Below are the code and all the weights of a small trained network. Each question names an input and a target symbol and asks about switching units off, where a switched-off unit gives its printed mean instead of its output.

import numpy as np


def w(rows, s, z=0):
    codes = np.array(rows[::2]) - 128.0
    scale = np.full(codes.shape[1], s)
    scale[-1] = z or s
    return codes * scale


def norm(h):
    return h / np.sqrt((h * h).mean(-1, keepdims=True) + 1e-5)


def f(y):
    return y / 2 * (1 + np.tanh(0.7978845608 * (y + 0.044715 * y**3)))


def softmax(a):
    e = np.exp(a - a.max(-1, keepdims=True))
    return e / e.sum(-1, keepdims=True)


def log_softmax(a):
    a = a - a.max(-1, keepdims=True)
    return a - np.log(np.exp(a).sum(-1, keepdims=True))


def net(x, mask):
    ids = ['ΓΔΘΛΠΣΨαβεζημξτω'.index(c) for c in x.split()]
    T = len(ids)
    res = E[ids] + P[:T]
    r = norm(res)
    for j in range(2):
        rows = slice(4 * j, 4 * j + 4)
        q, k, v = (r @ M[0][rows].T for M in (Q, K, V))
        z = softmax(np.where(np.tri(T) > 0, q @ k.T / 4**0.5, -1e9)) @ v
        o = O[0][rows]
        res = res + np.where(mask[j], z, o[:, -1]) @ o[:, :-1]
    y = f(norm(res) @ A[0][:, :-1].T + A[0][:, -1])
    res = res + np.where(mask[2:14], y, B[0][:, -1]) @ B[0][:, :-1]
    return log_softmax(norm(res)[-1] @ U[:, :-1].T + U[:, -1])


Q, K, V, O, A, B = {}, {}, {}, {}, {}, {}
E = w([
[143,134,171,108,125,128,103],'Γ',
[174,86,155,130,78,161,133],'Δ',
[107,150,132,142,97,130,135],'Θ',
[183,122,123,154,98,129,111],'Λ',
[147,144,164,107,102,135,99],'Π',
[213,95,184,135,140,102,49],'Σ',
[209,156,138,136,49,159,119],'Ψ',
[207,156,137,134,49,155,122],'α',
[205,156,139,134,51,156,114],'β',
[151,107,145,193,142,175,64],'ε',
[215,47,90,251,246,160,179],'ζ',
[130,128,167,102,148,112,119],'η',
[150,146,170,111,99,135,99],'μ',
[144,136,172,109,124,128,105],'ξ',
[121,141,178,153,132,127,190],'τ',
[109,129,111,99,123,116,102],'ω',
],0.0021)
P = w([
[126,155,206,124,218,27,115],'0',
[107,67,211,145,97,45,103],'1',
[154,98,181,133,111,80,112],'2',
[188,113,157,124,127,107,128],'3',
[205,113,128,134,149,118,133],'4',
[217,120,114,144,158,135,139],'5',
[221,114,96,144,166,145,144],'6',
[230,123,86,150,179,164,142],'7',
[232,113,70,160,183,167,154],'8',
[236,111,56,161,187,180,148],'9',
[241,110,50,158,194,192,157],'10',
[247,100,40,156,198,199,160],'11',
[253,97,34,146,201,209,164],'12',
],0.00032)
Q[0] = w([
[133,42,65,98,213,107,94],'h1',
[113,216,181,154,6,128,164],'h1',
[129,46,80,83,224,103,82],'h1',
[126,21,64,85,255,97,85],'h1',
[177,91,247,225,221,131,231],'h2',
[128,114,158,219,172,175,231],'h2',
[122,171,142,237,88,179,217],'h2',
[83,37,155,21,235,42,59],'h2',
],0.0023)
K[0] = w([
[89,122,93,99,144,96,96],'h1',
[163,136,172,160,108,156,152],'h1',
[97,125,92,98,127,98,93],'h1',
[79,135,104,92,140,89,88],'h1',
[170,127,253,181,144,160,206],'h2',
[121,153,212,209,85,188,219],'h2',
[87,167,146,167,92,119,151],'h2',
[178,90,136,101,155,144,128],'h2',
],0.0042)
V[0] = w([
[175,112,185,130,98,99,122],'h1',
[115,109,134,62,169,104,92],'h1',
[123,88,32,43,139,120,87],'h1',
[191,194,184,182,111,186,176],'h1',
[203,5,121,68,176,137,77],'h2',
[114,84,200,56,199,74,166],'h2',
[38,178,94,113,111,49,65],'h2',
[27,186,150,187,84,112,204],'h2',
],0.0011)
O[0] = w([
[112,93,101,105,181,118,174,254],'h1',
[141,183,130,89,174,155,170,151],'h1',
[182,193,100,85,120,163,97,97],'h1',
[99,60,160,103,154,77,96,169],'h1',
[91,81,188,221,80,94,187,198],'h2',
[89,7,112,203,139,154,122,119],'h2',
[144,161,138,174,158,152,231,173],'h2',
[161,147,53,68,164,154,61,12],'h2',
],0.0014,0.00056)
A[0] = w([
[212,67,107,217,122,169,66,116],'n1',
[105,146,165,110,146,90,118,95],'n2',
[48,57,188,184,102,40,124,150],'n3',
[105,135,153,113,136,99,107,101],'n4',
[147,3,195,203,199,113,124,8],'n5',
[68,144,126,153,105,104,143,121],'n6',
[156,68,130,162,197,114,182,72],'n7',
[177,105,214,105,110,124,63,235],'n8',
[73,122,113,116,163,46,123,163],'n9',
[189,131,130,112,121,111,164,171],'n10',
[139,168,191,195,99,138,136,125],'n11',
[113,90,131,141,220,133,38,112],'n12',
],0.0028,0.0011)
B[0] = w([
[49,170,155,113,83,66,200,204],'n1',
[140,84,143,220,108,115,175,124],'n2',
[157,250,126,135,247,147,136,157],'n3',
[176,56,142,204,129,116,187,121],'n4',
[135,118,41,70,6,163,47,180],'n5',
[129,71,155,66,62,145,143,123],'n6',
[126,132,99,119,59,92,65,126],'n7',
[57,117,61,106,190,164,194,252],'n8',
[69,86,158,107,91,150,185,128],'n9',
[35,179,148,153,131,147,82,175],'n10',
[103,42,143,93,165,105,149,173],'n11',
[155,172,226,150,93,140,189,120],'n12',
],0.0015,0.0019)
U = w([
[89,165,207,111,224,148,225,253],'Γ',
[71,1,113,41,90,193,147,177],'Δ',
[140,209,22,74,130,184,27,200],'Θ',
[68,174,82,163,90,21,149,175],'Λ',
[133,126,131,138,124,116,115,21],'Π',
[202,88,217,119,138,52,42,154],'Σ',
[144,143,153,120,115,101,120,38],'Ψ',
[148,146,154,112,116,97,122,47],'α',
[147,147,156,122,126,102,119,44],'β',
[83,161,206,211,84,167,68,156],'ε',
[197,65,66,224,156,107,134,134],'ζ',
[138,133,131,151,108,125,121,54],'η',
[132,134,134,138,127,116,117,20],'μ',
[134,122,131,141,122,117,117,24],'ξ',
[139,136,125,128,110,110,115,48],'τ',
[162,156,133,184,86,135,155,126],'ω',
],0.0076,0.0042)

Each question gives the input, a string of symbols that net reads in full, and the target symbol t.
The units are the heads (4 rows each of Q, K, V and O) and the neurons (one row each of A and B). Each row of codes is followed by its name. A weight is (code - 128) times the scale printed after its matrix; where a second scale follows, it is the last column's (O, A, B and U).
mask holds one flag per unit, heads first, then neurons. A switched-off unit (its flag False) gives its mean, the last column of its rows in O or B, instead of its output. The means were averaged over made-up inputs and are rounded, as every weight is.
A unit's drop is (log p(t) with every unit on - log p(t) with that unit switched off) / (log p(t) with every unit on - log p(t) with every unit switched off).
The circuit of an input: a set's keep is (log p(t) with only the set's units on - log p(t) with every unit switched off) / (log p(t) with every unit on - log p(t) with every unit switched off). Starting from the 12 units with the biggest drops (on a tie, the unit counted first), units are removed one at a time, each time the one whose removal leaves the highest keep (on an exact tie, the one counted first), for as long as the keep stays at least 0.8.
units of the circuit, in order: the units of the circuit, biggest drop first
most important unit: the unit with the biggest drop
top k neurons: the k neurons with the biggest drops, biggest first
drop when u is switched off: that unit's drop, to one decimal
input Λ Λ Ψ Θ β α Λ η β Δ τ ω, target Γ: units of the circuit, in order	[n5, n12]
input ξ ε η η ω Θ Γ ω α ξ, target Δ: units of the circuit, in order	[n5, h2]
input Θ ω η ω ω, target Θ: top 4 neurons	[n1, n8, n12, n11]
input Ψ Ψ Γ, target Γ: units of the circuit, in order	[n3, n8]
input α μ Ψ η η Ψ Γ β Λ, target Λ: units of the circuit, in order	[n1]
input ω Θ η Δ τ η η, target Θ: units of the circuit, in order	[n5, h2, n3]
input Θ ω μ, target Γ: units of the circuit, in order	[n8, n5]
input η ω Γ ω ε ω ξ Θ Γ, target Δ: top 4 neurons	[n5, n8, n11, n3]
input Θ β Δ ω Λ ξ η ω ω η, target Δ: top 4 neurons	[n5, n7, n8, n1]
input Γ ω ω ξ Γ ω, target Θ: top 3 neurons	[n1, n8, n11]
input Σ τ Θ β Λ Λ Λ Θ ω Λ Λ β τ, target Δ: top 3 neurons	[n5, n7, n1]
input Θ ε Ψ Γ ω ω Θ η ε α ω Θ, target Θ: top 3 neurons	[n1, n8, n12]
input ω μ α Θ Λ Θ Θ, target Θ: top 3 neurons	[n1, n8, n11]
input ε Σ Ψ ω, target Γ: most important unit	n3
input Δ Θ ξ, target Γ: top 3 neurons	[n3, n8, n12]
input ω Θ ω η Σ ε Ψ Γ Ψ Σ ξ Θ, target Δ: top 3 neurons	[n6, n3, n12]
input Π Γ Δ Θ ω ε η Ψ Θ, target Δ: top 3 neurons	[n6, n3, n1]
input ω ω ξ, target Γ: drop when n5 is switched off	0.0
input ω Ψ μ Θ ε ζ ω, target Δ: drop when h2 is switched off	1.2
input ε Ψ μ Θ, target Γ: drop when n5 is switched off	1.2
input ω ω Γ, target Γ: top neuron	[n8]
